Below are the code and all the weights of a small trained network. Each question names an input and a class and asks about switching units off, where a switched-off unit gives its printed mean instead of its output.

import numpy as np


def w(rows, s, z=0):
    codes = np.array(rows[::2]) - 128.0
    scale = np.full(codes.shape[1], s)
    scale[-1] = z or s
    return codes * scale


def norm(h):
    return h / np.sqrt((h * h).mean(-1, keepdims=True) + 1e-5)


def f(y):
    return y / 2 * (1 + np.tanh(0.7978845608 * (y + 0.044715 * y**3)))


def log_softmax(a):
    a = a - a.max(-1, keepdims=True)
    return a - np.log(np.exp(a).sum(-1, keepdims=True))


def net(x, mask):
    res = np.array(x, float).reshape(1, 7) / 4 @ E
    u = 0
    for l in range(2):
        y = f(norm(res) @ A[l][:, :-1].T + A[l][:, -1])
        res = res + np.where(mask[u : u + 4], y, B[l][:, -1]) @ B[l][:, :-1]
        u += 4
    return log_softmax(norm(res)[-1] @ U[:, :-1].T + U[:, -1])


A, B = {}, {}
E = w([
[95,127,126,114,134,166,120,109,136,122],'x0',
[151,143,139,135,123,130,133,100,147,114],'x1',
[123,134,141,129,120,143,134,112,123,113],'x2',
[110,121,186,66,80,58,83,145,191,108],'x3',
[132,216,82,193,152,115,53,127,90,101],'x4',
[154,141,58,2,93,141,129,124,127,177],'x5',
[148,126,120,142,120,132,120,134,159,153],'x6',
],0.0053)
A[0] = w([
[140,42,119,138,135,113,179,125,133,130,111],'0.n0',
[155,146,52,85,107,126,2,110,106,115,6],'0.n1',
[98,144,123,112,143,131,147,169,152,127,116],'0.n2',
[86,109,187,149,122,82,65,166,185,66,56],'0.n3',
],0.0057,0.0019)
B[0] = w([
[66,128,212,164,158,134,191,1,93,210,192],'0.n0',
[95,140,152,166,95,60,240,98,138,146,216],'0.n1',
[123,172,105,195,203,164,176,130,102,112,129],'0.n2',
[139,151,23,95,111,143,230,79,86,189,253],'0.n3',
],0.0077,0.0027)
A[1] = w([
[144,151,3,100,71,84,141,129,101,121,5],'1.n0',
[112,84,117,61,87,105,188,117,124,152,207],'1.n1',
[114,149,50,97,86,53,125,119,106,134,74],'1.n2',
[147,30,171,6,121,74,78,173,185,112,143],'1.n3',
],0.0059,0.0017)
B[1] = w([
[115,2,218,147,139,190,153,78,110,134,203],'1.n0',
[212,205,107,90,55,115,101,188,199,107,253],'1.n1',
[109,136,165,145,154,200,130,119,131,169,194],'1.n2',
[70,111,79,197,215,78,64,164,73,63,187],'1.n3',
],0.0069,0.0057)
U = w([
[109,108,171,169,150,176,187,60,95,170,43],'0',
[161,183,118,37,70,117,207,167,165,185,111],'1',
[135,158,74,188,159,101,1,219,127,5,252],'2',
],0.0066,0.0021)

Each question gives the input, the list of numbers given to net, and the class t.
The units are the neurons (one row each of A and B). Each row of codes is followed by its name. A weight is (code - 128) times the scale printed after its matrix; where a second scale follows, it is the last column's (A, B and U).
mask holds one flag per neuron, layer by layer. A switched-off neuron (its flag False) gives its mean, the last column of its row in B, instead of its output. The means were averaged over made-up inputs and are rounded, as every weight is.
A unit's drop is (log p(t) with every unit on - log p(t) with that unit switched off) / (log p(t) with every unit on - log p(t) with every unit switched off).
The circuit of an input: a set's keep is (log p(t) with only the set's units on - log p(t) with every unit switched off) / (log p(t) with every unit on - log p(t) with every unit switched off). Starting from all 8 units, units are removed one at a time, each time the one whose removal leaves the highest keep (on an exact tie, the one counted first), for as long as the keep stays at least 0.8.
circuit, biggest first: the units of the circuit, biggest drop first
unit that matters most: the unit with the biggest drop
top k neurons: the k neurons with the biggest drops, biggest first
k most important neurons of layer l: the k neurons of layer l with the biggest drops, biggest first
drop when u is switched off: that unit's drop, to one decimal
input [8,4,-6,2,6,1,4], class 1: circuit, biggest first : (0.n1)
input [-3,8,-3,5,0,6,7], class 2: circuit, biggest first : (1.n3, 0.n3)
input [5,2,-6,-5,1,-1,3], class 2: top 2 neurons : (0.n3, 1.n0)
input [0,-4,6,6,4,-2,-3], class 0: circuit, biggest first : (1.n0, 0.n3)
input [-4,-3,1,6,-1,6,-8], class 2: top 2 neurons : (1.n3, 0.n3)
input [3,5,-8,2,-1,-7,0], class 1: top 2 neurons : (0.n3, 1.n3)
input [-8,7,8,-6,6,5,3], class 0: top 2 neurons : (1.n0, 1.n1)
input [-6,7,-7,-3,7,4,-4], class 0: top 2 neurons : (1.n0, 1.n1)
input [-3,-6,-1,1,-6,6,-5], class 2: top 3 neurons : (1.n3, 0.n3, 0.n1)
input [2,2,-2,-6,2,-4,-3], class 2: 2 most important neurons of layer 1 : (1.n0, 1.n2)
input [-3,6,3,0,5,8,1], class 0: top 2 neurons : (1.n0, 1.n2)
input [1,-8,2,4,-2,-5,4], class 1: top 2 neurons : (0.n3, 1.n1)
input [4,-6,6,8,0,4,3], class 2: top 2 neurons : (1.n3, 0.n0)
input [8,-7,4,3,5,-5,-4], class 0: circuit, biggest first : (0.n3)
input [6,-2,1,8,-2,-7,0], class 1: circuit, biggest first : (0.n3, 1.n1)
input [0,4,2,-7,2,-1,1], class 2: top 2 neurons : (0.n3, 1.n0)
input [7,6,3,5,7,-8,8], class 0: top 3 neurons : (0.n3, 1.n1, 1.n3)
input [3,-4,-5,-1,5,8,0], class 0: 2 most important neurons of layer 1 : (1.n0, 1.n2)
input [7,-8,3,6,-6,-5,-5], class 1: drop when 0.n3 is switched off : 2.4
input [7,-1,-8,-2,7,7,-8], class 0: drop when 1.n0 is switched off : 0.6
input [3,-3,-7,-1,8,1,-8], class 0: unit that matters most : 0.n1
input [-6,-8,8,8,-1,-6,-7], class 1: drop when 1.n1 is switched off : 0.4
